Here is a tiny trained network, its code and every weight. The questions are about switching its units off for an input and a target symbol, where a switched-off unit gives its printed mean instead of its output.

import numpy as np


def w(rows, s, z=0):
    codes = np.array(rows[::2]) - 128.0
    scale = np.full(codes.shape[1], s)
    scale[-1] = z or s
    return codes * scale


def f(y):
    return y / 2 * (1 + np.tanh(0.7978845608 * (y + 0.044715 * y**3)))


def softmax(a):
    e = np.exp(a - a.max(-1, keepdims=True))
    return e / e.sum(-1, keepdims=True)


def log_softmax(a):
    a = a - a.max(-1, keepdims=True)
    return a - np.log(np.exp(a).sum(-1, keepdims=True))


def net(x, mask):
    ids = ['βγδεζηθλμξπστφψω'.index(c) for c in x.split()]
    T = len(ids)
    res = E[ids] + P[:T]
    u = 0
    for l in range(2):
        q, k, v = (res @ M[l].T for M in (Q, K, V))
        z = softmax(np.where(np.tri(T) > 0, q @ k.T / 4**0.5, -1e9)) @ v
        res = res + np.where(mask[u], z, O[l][:, -1]) @ O[l][:, :-1]
        u += 1
        y = f(res @ A[l][:, :-1].T + A[l][:, -1])
        res = res + np.where(mask[u : u + 4], y, B[l][:, -1]) @ B[l][:, :-1]
        u += 4
    return log_softmax(res[-1] @ U[:, :-1].T + U[:, -1])


Q, K, V, O, A, B = {}, {}, {}, {}, {}, {}
E = w([
[173,170,149],'β',
[80,116,127],'γ',
[251,232,146],'δ',
[75,106,126],'ε',
[46,76,116],'ζ',
[172,140,156],'η',
[151,126,153],'θ',
[90,125,126],'λ',
[64,123,115],'μ',
[74,110,121],'ξ',
[103,164,102],'π',
[80,99,124],'σ',
[211,161,157],'τ',
[126,175,114],'φ',
[73,129,117],'ψ',
[146,141,141],'ω',
],0.011)
P = w([
[76,115,251],'0',
[168,128,74],'1',
[159,227,133],'2',
[177,104,68],'3',
[149,178,126],'4',
[168,89,61],'5',
[143,166,120],'6',
[155,75,61],'7',
[121,153,114],'8',
],0.012)
Q[0] = w([
[121,202,253],'L0H1',
[124,171,61],'L0H1',
[115,105,2],'L0H1',
[213,105,60],'L0H1',
],0.0098)
K[0] = w([
[120,150,7],'L0H1',
[86,106,144],'L0H1',
[99,87,199],'L0H1',
[125,79,166],'L0H1',
],0.014)
V[0] = w([
[203,254,108],'L0H1',
[80,115,90],'L0H1',
[35,133,80],'L0H1',
[228,92,168],'L0H1',
],0.0098)
O[0] = w([
[2,198,159,5],'L0H1',
[164,137,146,44],'L0H1',
[218,97,209,104],'L0H1',
[66,159,37,76],'L0H1',
],0.0095,0.0015)
A[0] = w([
[69,161,203,153],'L0N1',
[141,124,202,253],'L0N2',
[1,144,167,124],'L0N3',
[136,114,202,239],'L0N4',
],0.0077,0.0029)
B[0] = w([
[254,138,164,203],'L0N1',
[68,180,151,211],'L0N2',
[148,34,183,251],'L0N3',
[94,154,146,198],'L0N4',
],0.0093,0.0034)
Q[1] = w([
[168,110,79],'L1H1',
[151,154,228],'L1H1',
[108,124,208],'L1H1',
[93,195,246],'L1H1',
],0.013)
K[1] = w([
[169,74,91],'L1H1',
[112,193,181],'L1H1',
[139,162,205],'L1H1',
[135,172,255],'L1H1',
],0.0082)
V[1] = w([
[122,58,74],'L1H1',
[231,114,193],'L1H1',
[232,155,112],'L1H1',
[2,159,88],'L1H1',
],0.0085)
O[1] = w([
[208,161,162,95],'L1H1',
[129,2,151,251],'L1H1',
[198,66,107,191],'L1H1',
[87,224,110,3],'L1H1',
],0.0066,0.0057)
A[1] = w([
[193,1,137,152],'L1N1',
[126,202,3,138],'L1N2',
[172,171,121,242],'L1N3',
[181,174,34,255],'L1N4',
],0.0077,0.0081)
B[1] = w([
[106,203,149,249],'L1N1',
[246,151,37,153],'L1N2',
[36,87,166,162],'L1N3',
[67,66,150,171],'L1N4',
],0.011,0.018)
U = w([
[123,114,87,108],'β',
[153,84,82,97],'γ',
[157,18,92,61],'δ',
[61,250,128,13],'ε',
[37,47,111,194],'ζ',
[139,177,138,73],'η',
[146,134,134,104],'θ',
[145,28,100,53],'λ',
[184,204,144,22],'μ',
[166,119,133,99],'ξ',
[1,111,187,255],'π',
[130,185,90,97],'σ',
[144,145,133,110],'τ',
[150,146,129,85],'φ',
[158,140,133,85],'ψ',
[125,99,130,147],'ω',
],0.0092,0.004)

Each question gives the input, a string of symbols that net reads in full, and the target symbol t.
The units are the heads (4 rows each of Q, K, V and O) and the neurons (one row each of A and B). Each row of codes is followed by its name. A weight is (code - 128) times the scale printed after its matrix; where a second scale follows, it is the last column's (O, A, B and U).
mask holds one flag per unit, layer by layer, with each layer's heads first. A switched-off unit (its flag False) gives its mean, the last column of its rows in O or B, instead of its output. The means were averaged over made-up inputs and are rounded, as every weight is.
A unit's drop is (log p(t) with every unit on - log p(t) with that unit switched off) / (log p(t) with every unit on - log p(t) with every unit switched off).
The circuit of an input: a set's keep is (log p(t) with only the set's units on - log p(t) with every unit switched off) / (log p(t) with every unit on - log p(t) with every unit switched off). Starting from all 10 units, units are removed one at a time, each time the one whose removal leaves the highest keep (on an exact tie, the one counted first), for as long as the keep stays at least 0.8.
units of the circuit, in order: the units of the circuit, biggest drop first
most important unit: the unit with the biggest drop
k most important neurons: the k neurons with the biggest drops, biggest first
top k neurons in layer l: the k neurons of layer l with the biggest drops, biggest first
drop when u is switched off: that unit's drop, to one decimal
input τ ζ π ε δ π τ ξ, target σ: units of the circuit, in order => [L1N2; L1H1; L0H1]
input τ ω γ ζ θ β, target σ: units of the circuit, in order => [L1N2; L0H1; L1H1]
input δ τ φ π η μ ζ σ, target ε: units of the circuit, in order => [L1H1; L0H1]
input τ β δ η ζ π ω τ, target σ: most important unit => L1N2
input ζ π γ δ, target μ: units of the circuit, in order => [L1N1; L0H1]
input τ δ μ δ, target σ: units of the circuit, in order => [L1N2; L0H1; L1H1]
input τ μ σ ξ φ η, target σ: 3 most important neurons => [L1N2; L0N1; L1N1]
input τ η θ δ π γ, target σ: units of the circuit, in order => [L1N2; L1H1; L0H1]
input ζ ω σ ζ θ θ ξ ε, target μ: top 3 neurons in layer 1 => [L1N1; L1N4; L1N3]
input τ ω β σ ψ π π ω, target σ: units of the circuit, in order => [L1N2; L0H1; L1H1]
input η ε σ γ φ η β, target π: 2 most important neurons => [L1N2; L1N3]
input τ π ω θ, target σ: 3 most important neurons => [L1N2; L0N1; L1N1]
input τ δ ζ ε φ, target π: 3 most important neurons => [L0N3; L0N1; L1N2]
input τ ψ μ φ, target σ: most important neuron => [L1N2]
input τ σ ζ ε η π, target σ: units of the circuit, in order => [L1N2; L1H1; L0H1]
input ζ μ ε π ω φ η, target π: 2 most important neurons => [L1N2; L0N3]
input τ γ ψ η, target σ: 3 most important neurons => [L1N2; L0N1; L1N1]
input β π ω, target π: 2 most important neurons => [L1N2; L0N2]
input ε ψ ζ η π ζ β, target π: 3 most important neurons => [L1N2; L0N3; L1N3]
input π ζ τ ω, target π: top 2 neurons in layer 0 => [L0N3; L0N1]
input ε ε ζ τ δ, target π: 2 most important neurons => [L1N3; L1N4]
input γ π θ, target π: units of the circuit, in order => [L1N2]
input π η π π, target π: 2 most important neurons => [L1N2; L1N4]
input τ ε ξ τ φ σ, target σ: drop when L0H1 is switched off => 1.0
input ζ ξ δ ξ γ φ, target μ: drop when L0H1 is switched off => 1.6
input ζ δ ψ ζ ψ π ε η, target μ: drop when L1H1 is switched off => 0.6
input ψ β φ θ τ, target π: drop when L1N2 is switched off => 0.5
